Here is a tiny trained network, its code and every weight. The questions are about switching its units off for an input and a target symbol, where a switched-off unit gives its printed mean instead of its output.

import numpy as np


def w(rows, s, z=0):
    codes = np.array(rows[::2]) - 128.0
    scale = np.full(codes.shape[1], s)
    scale[-1] = z or s
    return codes * scale


def f(y):
    return y / 2 * (1 + np.tanh(0.7978845608 * (y + 0.044715 * y**3)))


def softmax(a):
    e = np.exp(a - a.max(-1, keepdims=True))
    return e / e.sum(-1, keepdims=True)


def log_softmax(a):
    a = a - a.max(-1, keepdims=True)
    return a - np.log(np.exp(a).sum(-1, keepdims=True))


def net(x, mask):
    ids = ['γδεηθπτψ'.index(c) for c in x.split()]
    T = len(ids)
    res = E[ids] + P[:T]
    r = res
    for j in range(3):
        rows = slice(3 * j, 3 * j + 3)
        q, k, v = (r @ M[0][rows].T for M in (Q, K, V))
        z = softmax(np.where(np.tri(T) > 0, q @ k.T / 3**0.5, -1e9)) @ v
        o = O[0][rows]
        res = res + np.where(mask[j], z, o[:, -1]) @ o[:, :-1]
    y = f(res @ A[0][:, :-1].T + A[0][:, -1])
    res = res + np.where(mask[3:19], y, B[0][:, -1]) @ B[0][:, :-1]
    return log_softmax(res[-1] @ U[:, :-1].T + U[:, -1])


Q, K, V, O, A, B = {}, {}, {}, {}, {}, {}
E = w([
[231,103,99,156,139,114,70],'γ',
[111,179,63,207,149,176,174],'δ',
[163,99,159,99,109,160,221],'ε',
[66,171,82,108,59,216,48],'η',
[52,125,183,112,184,218,151],'θ',
[254,77,122,169,104,155,178],'π',
[237,129,159,87,124,162,140],'τ',
[86,2,69,167,137,154,135],'ψ',
],0.0097)
P = w([
[170,141,66,21,199,154,119],'0',
[207,107,151,152,107,135,119],'1',
[202,99,144,177,107,149,132],'2',
[183,91,141,200,102,156,136],'3',
[164,92,135,200,100,178,143],'4',
[146,85,128,211,104,186,149],'5',
[134,82,135,217,105,207,153],'6',
[104,73,124,214,103,223,163],'7',
[83,65,112,227,106,233,165],'8',
[53,63,112,237,105,245,172],'9',
[39,56,106,254,109,247,174],'10',
],0.0072)
Q[0] = w([
[142,133,167,107,152,124,178],'H1',
[93,131,136,79,134,47,120],'H1',
[154,105,127,174,132,212,154],'H1',
[159,38,111,155,105,244,118],'H2',
[168,134,141,117,118,114,157],'H2',
[150,113,186,82,122,111,147],'H2',
[110,142,125,83,105,76,102],'H3',
[216,35,145,187,145,182,205],'H3',
[255,38,83,204,91,157,205],'H3',
],0.014)
K[0] = w([
[106,91,75,136,112,129,81],'H1',
[121,106,200,212,70,115,123],'H1',
[135,127,60,74,166,134,129],'H1',
[134,152,65,82,193,163,158],'H2',
[108,156,144,154,121,157,168],'H2',
[117,167,100,167,132,126,138],'H2',
[175,123,148,111,102,62,89],'H3',
[7,105,125,210,131,241,142],'H3',
[30,102,90,227,88,201,129],'H3',
],0.015)
V[0] = w([
[172,100,140,166,107,109,247],'H1',
[207,189,145,113,128,106,87],'H1',
[156,87,66,161,115,98,29],'H1',
[183,102,136,136,109,109,97],'H2',
[133,154,175,78,160,137,115],'H2',
[126,175,75,206,149,137,122],'H2',
[100,71,211,93,167,129,107],'H3',
[139,205,194,106,107,185,104],'H3',
[126,155,167,163,185,125,181],'H3',
],0.012)
O[0] = w([
[185,161,146,127,153,241,211,50],'H1',
[106,140,89,24,170,78,202,131],'H1',
[131,107,28,80,130,147,57,131],'H1',
[140,99,82,43,123,175,160,98],'H2',
[128,149,173,92,102,95,157,176],'H2',
[143,150,2,225,145,85,150,127],'H2',
[135,65,176,91,172,143,81,90],'H3',
[123,219,128,110,165,153,54,4],'H3',
[152,168,132,158,223,78,157,138],'H3',
],0.0096,0.0041)
A[0] = w([
[174,90,151,130,213,32,193,253],'N1',
[67,137,148,182,74,34,99,146],'N2',
[81,136,219,223,82,146,165,115],'N3',
[46,82,108,182,99,150,160,116],'N4',
[139,89,94,191,140,144,98,134],'N5',
[170,133,243,204,71,176,152,162],'N6',
[135,107,116,223,100,166,48,68],'N7',
[54,196,169,23,98,57,221,164],'N8',
[242,112,116,137,215,87,71,203],'N9',
[93,109,238,194,110,31,115,38],'N10',
[205,199,168,152,116,161,103,166],'N11',
[56,111,125,110,159,26,87,123],'N12',
[84,73,101,161,129,160,174,95],'N13',
[195,147,229,170,95,198,163,83],'N14',
[65,192,99,137,132,26,20,38],'N15',
[64,143,254,190,116,86,91,37],'N16',
],0.0055,0.0027)
B[0] = w([
[115,120,154,131,234,74,234,203],'N1',
[218,140,142,100,110,188,164,201],'N2',
[155,148,103,108,173,95,60,245],'N3',
[195,179,141,91,136,111,98,238],'N4',
[130,162,154,120,89,115,122,203],'N5',
[94,112,99,114,169,87,48,253],'N6',
[95,170,172,68,89,104,176,216],'N7',
[88,173,175,158,49,72,96,161],'N8',
[21,165,142,130,170,183,122,148],'N9',
[183,169,128,76,152,157,147,211],'N10',
[81,187,101,100,145,164,122,155],'N11',
[159,83,157,161,174,141,145,148],'N12',
[193,149,149,142,132,111,85,214],'N13',
[69,88,103,136,171,124,62,199],'N14',
[182,2,175,201,134,162,180,144],'N15',
[236,144,96,67,84,136,113,197],'N16',
],0.0059,0.0062)
U = w([
[129,173,90,209,149,74,157,189],'γ',
[167,17,153,156,108,97,138,148],'δ',
[63,100,171,143,242,145,92,169],'ε',
[63,140,190,98,89,95,193,116],'η',
[95,133,122,136,42,186,70,232],'θ',
[103,109,32,61,166,79,106,47],'π',
[205,125,126,109,146,253,187,1],'τ',
[214,171,154,70,135,92,105,44],'ψ',
],0.0049,0.0035)

Each question gives the input, a string of symbols that net reads in full, and the target symbol t.
The units are the heads (3 rows each of Q, K, V and O) and the neurons (one row each of A and B). Each row of codes is followed by its name. A weight is (code - 128) times the scale printed after its matrix; where a second scale follows, it is the last column's (O, A, B and U).
mask holds one flag per unit, heads first, then neurons. A switched-off unit (its flag False) gives its mean, the last column of its rows in O or B, instead of its output. The means were averaged over made-up inputs and are rounded, as every weight is.
A unit's drop is (log p(t) with every unit on - log p(t) with that unit switched off) / (log p(t) with every unit on - log p(t) with every unit switched off).
The circuit of an input: a set's keep is (log p(t) with only the set's units on - log p(t) with every unit switched off) / (log p(t) with every unit on - log p(t) with every unit switched off). Starting from the 12 units with the biggest drops (on a tie, the unit counted first), units are removed one at a time, each time the one whose removal leaves the highest keep (on an exact tie, the one counted first), for as long as the keep stays at least 0.8.
circuit, biggest first: the units of the circuit, biggest drop first
k most important neurons: the k neurons with the biggest drops, biggest first
heads that matter: for each layer, one digit per head in row order, 1 if its drop is at least 0.15 and else 0, layers parted by /
input θ γ ψ θ ψ δ τ ε τ δ π, target ψ: 4 most important neurons : N16; N10; N3; N2
input δ η η η π π, target θ: circuit, biggest first : H3
input δ δ η θ π θ θ δ η ε, target γ: heads that matter : 010
input ψ γ γ, target θ: heads that matter : 100
input τ π η δ δ δ, target η: heads that matter : 110
input δ ε ε θ δ δ ε π ε, target γ: circuit, biggest first : H2; H3
input ψ δ γ θ ψ θ π, target θ: circuit, biggest first : H1; N1
input η γ δ γ π η ε η ψ, target δ: heads that matter : 100
input θ η γ ε, target θ: heads that matter : 001
input θ θ θ ε π, target ε: heads that matter : 001
input ψ ψ ψ, target θ: heads that matter : 100
input π ψ ε ψ γ ε δ, target τ: heads that matter : 110
input θ η τ, target θ: circuit, biggest first : H3; N1
input ε ψ η δ δ δ ψ τ, target ε: circuit, biggest first : H1; N14; N6; N16
input ψ ε θ ψ θ η γ, target θ: circuit, biggest first : H1; H3; N1
input δ γ τ θ δ η δ η, target γ: circuit, biggest first : H2
input τ π π ε η, target η: circuit, biggest first : H1; H2; N8
input θ θ ε ψ θ, target ψ: circuit, biggest first : N16; H1; H2; N10
input δ θ θ γ, target ε: circuit, biggest first : H3; N9
input δ ψ δ, target γ: circuit, biggest first : H2; H3
input π γ η ψ π θ τ ε ε, target τ: most important neuron : N6
input ε θ τ δ π ε ε η θ, target ε: 2 most important neurons : N14; N6
input ψ ψ ψ θ τ, target ε: circuit, biggest first : H3; N9; N16
input ψ η ε, target θ: heads that matter : 101
